Below is a small trained network, with its code and all its weights. Each question gives an input and a class and asks what happens when units are switched off, that is, made to give their printed mean instead of their output.

import numpy as np


def w(rows, s, z=0):
    codes = np.array(rows[::2]) - 128.0
    scale = np.full(codes.shape[1], s)
    scale[-1] = z or s
    return codes * scale


def norm(h):
    return h / np.sqrt((h * h).mean(-1, keepdims=True) + 1e-5)


def f(y):
    return y / 2 * (1 + np.tanh(0.7978845608 * (y + 0.044715 * y**3)))


def log_softmax(a):
    a = a - a.max(-1, keepdims=True)
    return a - np.log(np.exp(a).sum(-1, keepdims=True))


def net(x, mask):
    res = np.array(x, float).reshape(1, 2) / 4 @ E
    u = 0
    for l in range(2):
        y = f(norm(res) @ A[l][:, :-1].T + A[l][:, -1])
        res = res + np.where(mask[u : u + 14], y, B[l][:, -1]) @ B[l][:, :-1]
        u += 14
    return log_softmax(norm(res)[-1] @ U[:, :-1].T + U[:, -1])


A, B = {}, {}
E = w([
[87,61,255,127,6,227,161],'x0',
[67,209,154,253,133,172,66],'x1',
],0.0072)
A[0] = w([
[104,123,128,159,150,211,64,129],'L0N0',
[159,144,70,156,231,111,91,124],'L0N1',
[172,155,137,252,27,20,153,141],'L0N2',
[157,87,2,165,150,171,220,47],'L0N3',
[44,199,64,102,18,185,102,51],'L0N4',
[156,154,162,148,74,45,145,34],'L0N5',
[180,160,66,125,145,95,91,204],'L0N6',
[56,113,109,51,76,159,134,23],'L0N7',
[172,113,232,157,114,129,155,235],'L0N8',
[174,85,88,54,124,135,71,174],'L0N9',
[38,127,106,153,125,170,146,112],'L0N10',
[173,89,53,72,212,125,65,1],'L0N11',
[172,100,243,134,147,154,187,96],'L0N12',
[130,120,245,212,109,83,78,6],'L0N13',
],0.007,0.00098)
B[0] = w([
[143,82,101,145,89,91,201,175],'L0N0',
[52,148,79,148,157,147,193,255],'L0N1',
[118,123,101,133,126,118,151,151],'L0N2',
[128,117,118,162,60,143,69,161],'L0N3',
[112,147,76,121,80,135,70,161],'L0N4',
[156,93,100,144,73,105,118,121],'L0N5',
[126,100,85,68,81,227,134,217],'L0N6',
[112,80,3,152,144,144,109,162],'L0N7',
[77,170,103,130,120,52,77,189],'L0N8',
[203,176,85,158,108,80,148,184],'L0N9',
[110,129,126,84,117,121,108,155],'L0N10',
[84,123,156,161,144,152,134,226],'L0N11',
[113,169,57,143,145,173,84,193],'L0N12',
[217,130,140,103,147,84,126,186],'L0N13',
],0.0068,0.0054)
A[1] = w([
[143,108,52,109,104,157,51,250],'L1N0',
[79,122,103,125,146,77,159,196],'L1N1',
[127,72,134,187,78,124,152,251],'L1N2',
[167,141,162,219,172,120,73,89],'L1N3',
[50,77,171,128,107,143,187,169],'L1N4',
[126,193,179,185,125,170,179,113],'L1N5',
[153,143,146,107,154,69,104,2],'L1N6',
[91,148,122,107,145,139,126,169],'L1N7',
[147,80,112,73,154,124,126,23],'L1N8',
[89,155,130,224,144,116,103,91],'L1N9',
[163,122,118,197,121,136,102,131],'L1N10',
[155,102,126,131,96,147,245,131],'L1N11',
[78,140,121,174,142,189,109,127],'L1N12',
[123,58,211,145,54,235,70,218],'L1N13',
],0.011,0.0022)
B[1] = w([
[122,154,166,145,122,126,144,253],'L1N0',
[81,105,150,148,130,177,70,187],'L1N1',
[120,199,118,146,163,112,123,183],'L1N2',
[185,2,165,70,76,84,183,148],'L1N3',
[122,221,119,192,134,97,84,161],'L1N4',
[110,97,127,56,66,79,152,168],'L1N5',
[94,138,126,108,117,167,62,116],'L1N6',
[237,179,155,133,149,191,116,159],'L1N7',
[185,15,177,103,122,101,127,157],'L1N8',
[176,86,181,104,107,135,145,212],'L1N9',
[50,174,163,69,113,147,92,148],'L1N10',
[110,154,204,132,81,85,88,184],'L1N11',
[176,74,156,87,96,52,111,216],'L1N12',
[144,114,48,131,229,164,158,244],'L1N13',
],0.0078,0.0079)
U = w([
[132,144,4,168,228,226,172,171],'0',
[184,27,180,70,59,25,191,159],'1',
[25,254,173,186,49,105,60,158],'2',
[48,101,230,125,199,173,114,3],'3',
[48,73,253,152,207,196,113,4],'4',
[72,65,168,146,144,176,58,30],'5',
],0.014,0.011)

Each question gives the input, the list of numbers given to net, and the class t.
The units are the neurons (one row each of A and B). Each row of codes is followed by its name. A weight is (code - 128) times the scale printed after its matrix; where a second scale follows, it is the last column's (A, B and U).
mask holds one flag per neuron, layer by layer. A switched-off neuron (its flag False) gives its mean, the last column of its row in B, instead of its output. The means were averaged over made-up inputs and are rounded, as every weight is.
A unit's drop is (log p(t) with every unit on - log p(t) with that unit switched off) / (log p(t) with every unit on - log p(t) with every unit switched off).
The circuit of an input: a set's keep is (log p(t) with only the set's units on - log p(t) with every unit switched off) / (log p(t) with every unit on - log p(t) with every unit switched off). Starting from the 12 units with the biggest drops (on a tie, the unit counted first), units are removed one at a time, each time the one whose removal leaves the highest keep (on an exact tie, the one counted first), for as long as the keep stays at least 0.8.
circuit, biggest first: the units of the circuit, biggest drop first
most important unit: the unit with the biggest drop
top k neurons: the k neurons with the biggest drops, biggest first
top k neurons in layer l: the k neurons of layer l with the biggest drops, biggest first
drop when u is switched off: that unit's drop, to one decimal
input [-2,-3], class 2: top neuron in layer 0 => [L0N11]
input [-6,7], class 1: top 3 neurons => [L1N12 L1N3 L1N9]
input [5,6], class 1: circuit, biggest first => [L1N5 L1N12]
input [3,-1], class 2: top 2 neurons => [L0N8 L0N6]
input [4,0], class 0: top 3 neurons => [L1N13 L0N1 L0N9]
input [-2,3], class 2: top 2 neurons => [L1N13 L0N1]
input [8,8], class 0: top 3 neurons in layer 1 => [L1N13 L1N11 L1N2]
input [5,4], class 0: top 2 neurons => [L1N13 L0N1]
input [1,-2], class 2: top 2 neurons in layer 1 => [L1N13 L1N0]
input [1,-1], class 2: drop when L1N13 is switched off => 0.4
input [-6,8], class 1: drop when L1N13 is switched off => 0.2
input [6,4], class 0: drop when L1N13 is switched off => 2.1
input [2,-2], class 2: drop when L1N13 is switched off => 0.6
input [0,-3], class 2: most important unit => L0N9
